Here is a tiny trained network, its code and every weight. The questions are about switching its units off for an input and a class, where a switched-off unit gives its printed mean instead of its output.

import numpy as np


def w(rows, s, z=0):
    codes = np.array(rows[::2]) - 128.0
    scale = np.full(codes.shape[1], s)
    scale[-1] = z or s
    return codes * scale


def f(y):
    return y / 2 * (1 + np.tanh(0.7978845608 * (y + 0.044715 * y**3)))


def log_softmax(a):
    a = a - a.max(-1, keepdims=True)
    return a - np.log(np.exp(a).sum(-1, keepdims=True))


def net(x, mask):
    res = np.array(x, float).reshape(1, 2) / 4 @ E
    y = f(res @ A[0][:, :-1].T + A[0][:, -1])
    res = res + np.where(mask, y, B[0][:, -1]) @ B[0][:, :-1]
    return log_softmax(res[-1] @ U[:, :-1].T + U[:, -1])


A, B = {}, {}
E = w([
[192,184,194,175,143],'x0',
[21,188,102,254,178],'x1',
],0.0088)
A[0] = w([
[49,138,145,175,116,27],'neuron 1',
[44,61,57,102,69,87],'neuron 2',
[77,130,90,209,140,17],'neuron 3',
[165,108,152,62,96,5],'neuron 4',
[72,163,105,194,116,29],'neuron 5',
[64,100,135,163,156,21],'neuron 6',
[100,61,2,76,228,92],'neuron 7',
[194,51,135,87,188,21],'neuron 8',
[109,179,101,115,121,21],'neuron 9',
[70,119,119,198,169,18],'neuron 10',
[194,93,107,65,30,19],'neuron 11',
[245,215,143,167,198,22],'neuron 12',
[129,169,138,83,135,1],'neuron 13',
],0.0084,0.004)
B[0] = w([
[76,183,157,149,62,207],'neuron 1',
[222,203,58,78,187,239],'neuron 2',
[73,107,186,47,61,244],'neuron 3',
[80,138,196,86,50,191],'neuron 4',
[106,136,150,107,57,237],'neuron 5',
[73,166,190,77,50,171],'neuron 6',
[206,190,117,60,205,229],'neuron 7',
[82,163,138,116,52,181],'neuron 8',
[145,216,174,69,9,105],'neuron 9',
[71,141,175,88,43,237],'neuron 10',
[115,129,126,149,11,252],'neuron 11',
[166,241,107,1,181,216],'neuron 12',
[112,170,182,49,66,96],'neuron 13',
],0.0078,0.0041)
U = w([
[57,108,155,139,8,4],'0',
[127,206,133,96,167,106],'1',
[101,62,125,180,153,230],'2',
],0.014,0.0037)

Each question gives the input, the list of numbers given to net, and the class t.
The units are the neurons (one row each of A and B). Each row of codes is followed by its name. A weight is (code - 128) times the scale printed after its matrix; where a second scale follows, it is the last column's (A, B and U).
mask holds one flag per neuron, in row order. A switched-off neuron (its flag False) gives its mean, the last column of its row in B, instead of its output. The means were averaged over made-up inputs and are rounded, as every weight is.
A unit's drop is (log p(t) with every unit on - log p(t) with that unit switched off) / (log p(t) with every unit on - log p(t) with every unit switched off).
The circuit of an input: a set's keep is (log p(t) with only the set's units on - log p(t) with every unit switched off) / (log p(t) with every unit on - log p(t) with every unit switched off). Starting from the 12 units with the biggest drops (on a tie, the unit counted first), units are removed one at a time, each time the one whose removal leaves the highest keep (on an exact tie, the one counted first), for as long as the keep stays at least 0.8.
units of the circuit, in order: the units of the circuit, biggest drop first
k most important neurons: the k neurons with the biggest drops, biggest first
drop of u: that unit's drop, to one decimal
input [7,-7], class 0: units of the circuit, in order : (neuron 11)
input [-6,4], class 1: 2 most important neurons : (neuron 2; neuron 7)
input [-8,-7], class 1: 2 most important neurons : (neuron 2; neuron 7)
input [-5,4], class 1: 3 most important neurons : (neuron 2; neuron 7; neuron 11)
input [8,-8], class 0: 2 most important neurons : (neuron 11; neuron 4)
input [4,5], class 0: units of the circuit, in order : (neuron 2; neuron 7)
input [-1,3], class 2: 4 most important neurons : (neuron 11; neuron 12; neuron 4; neuron 8)
input [1,-3], class 2: drop of neuron 10 : 0.2
input [-3,-3], class 2: drop of neuron 6 : 0.1
input [-6,-5], class 1: drop of neuron 7 : 0.9
